[ 0.59  0.38 -0.37 -0.02 -0.12  0.60 -0.07  0.86  1.26 -0.46  3.04  2.15
 -2.09  4.10 -1.50  0.04  0.78 -1.27 -0.15  0.04 -0.27  0.44 -0.19 -1.17
  1.69  0.62 -2.05 -0.10  0.18  0.87  1.88 -1.00  0.51 -1.48 -1.07 -0.91
 -0.76 -0.62  0.59] | <19> > <93>
[-0.45  1.60  0.50  0.53 -0.15 -0.56 -0.35  0.68  1.03 -0.18  1.28  2.77
  0.54 -0.32 -0.12 -0.07  0.09  0.98  0.29 -0.38 -0.62  1.13 -0.41 -1.71
  1.69  1.32 -1.21 -2.61  0.46 -0.69  0.07  1.71 -2.04 -3.12  0.74 -0.66
  0.41  0.43 -0.03] | <12> > <106>
[ 0.00 -1.12 -3.26  0.03 -3.01 -1.19 -1.31 -0.04 -2.67 -1.05  3.50 -7.67
 -0.34 -8.18  1.60 -1.13  0.44  5.03 -0.90  1.91 -0.23  2.36  2.73  3.00
  1.25 -8.18  4.37  5.18  0.09 -4.71 -0.26  2.48 -3.00 -5.48 -3.66  0.98
  0.75 -5.06 -1.89] | <21> > <102>
[ 0.28 -0.55 -0.21 -0.07 -3.07  1.12 -1.31  0.67 -0.34 -0.42  2.49 -1.64
  0.54 -1.09  0.09  0.59  1.43  0.26 -1.34 -1.08 -0.30  1.38  1.25  0.11
 -0.25 -0.06  0.75  2.01 -1.20 -1.81 -1.58  0.74 -0.54 -4.10 -2.86  1.01
 -0.43  1.59 -0.04] | <21> > <102>
[-0.75 -0.28  1.73  2.12  1.57  1.77  0.65  1.06  1.15  0.45 -1.19  4.19
 -0.97  7.53 -1.27  1.14 -0.44 -0.80  0.24 -1.17  0.01  0.49 -1.04 -1.60
 -0.13  7.79 -0.97 -1.46 -0.50  0.48 -2.43 -1.37 -0.90  0.47  0.39  1.78
 -0.81  5.39 -0.06] | <12> > <106>
[ 1.34 -0.54 -1.01  1.39 -3.96  1.63  0.18  2.43 -0.84 -1.13  3.27 -2.52
 -0.62  3.10 -1.13 -0.36  0.24 -1.17 -0.86  2.44  0.32  1.49  0.12  1.31
 -0.01 -2.03  4.37  0.81 -0.22 -0.85 -1.20  1.71  1.22 -0.07 -1.22  0.31
 -1.67  6.09  1.06] | <21> > <109>
[ 0.17  0.44  0.03  1.91  0.58  0.77 -1.02  1.01  5.95  0.19 -1.50  6.25
 -0.03  7.59 -1.43  0.38 -0.35 -0.95  1.41 -0.10 -0.25  0.14 -2.67 -1.24
 -0.94  8.18 -1.96 -5.36  0.38  0.36  1.13 -1.68  0.73  4.01  0.79  0.00
 -0.45 -1.22  0.72] | <12> > <108>
[ 0.18 -1.02  1.51  0.50 -4.35  2.48  0.66  1.28 -0.01 -0.57  3.43  5.50
 -2.14  8.18 -1.14 -0.20 -0.15 -1.45 -0.28 -0.73 -0.20  0.96  0.34 -0.17
 -0.06 -1.21  7.57  0.11 -0.41  1.38 -3.16  0.37  1.91 -1.39 -2.49  0.44
 -0.96  3.52  0.32] | <21> > <102>
[ 0.66 -0.52 -0.80 -0.99  1.17 -0.50  0.49  0.44 -0.47  0.29  2.65 -4.45
 -1.32  0.48  0.14 -1.54 -0.32  1.79 -0.22 -0.20 -0.45  1.21 -0.11 -0.11
  0.40 -3.45 -2.94  3.46  0.97 -1.17  2.59 -0.90 -0.13 -0.07 -1.40 -0.01
 -0.50 -1.63  1.07] | <19> > <93>
[-0.33  1.66  0.10  2.28  0.72 -0.69 -0.44 -0.51  0.56 -0.01 -0.92  0.49
  1.85  2.29  0.09 -0.05  0.46  0.53  1.00 -0.38  1.24 -2.11  0.14 -2.09
 -0.11  4.19 -0.73 -1.80 -0.40 -1.90 -1.02 -0.42 -1.87 -2.36  1.89  2.24
  1.53  0.72 -0.69] | <12> > <106>
[-0.33 -0.37 -0.70  0.94 -1.60 -0.19  0.27  1.47 -0.55 -0.25  1.88 -3.83
  0.46 -2.32  0.02  0.33  0.14  2.15 -1.61  0.09  0.15  0.77  0.52  0.62
  0.34 -1.71  2.09  0.53 -0.39 -2.95 -1.74  0.73 -2.61 -2.01 -1.32  0.52
  0.70  2.25 -1.27] | <21> > <104>
[-0.04 -0.17  1.15 -2.37  3.10 -1.75  0.41 -0.65 -1.06 -1.27  4.41 -7.15
 -1.27 -2.68  0.32 -0.59  0.74 -0.55 -0.90  1.24 -0.50  1.68 -0.10  0.85
  1.41 -3.59 -2.07  2.52  1.14 -2.42  1.35  0.17 -3.20 -3.65 -2.24 -0.10
 -0.68 -2.31  0.53] | <19> > <111>
[ 1.23  0.47  0.81  2.90 -3.31  2.87 -0.51  2.34  1.71 -0.18  1.81  1.90
 -0.51  3.09 -1.68  0.28 -0.10 -1.09 -0.72  1.03 -0.21  2.20 -0.78 -0.42
  0.15 -0.31  1.07 -0.74  0.07  1.56 -2.24 -0.70  1.08  0.42 -1.30  0.44
 -0.82  8.18  0.20] | <21> > <104>
[ 0.73 -0.49 -0.79  0.78 -1.60  0.22  1.26  0.81 -0.10 -0.71  2.62 -3.50
 -0.17 -2.15  0.05 -0.06 -1.36  0.17 -0.81  2.00  0.38  1.62  0.03  0.34
 -0.09 -1.58  1.82  0.61  0.35 -1.69 -1.25  0.27 -1.77 -0.91 -1.56 -0.25
 -0.18  3.06 -0.48] | <21> > <104>
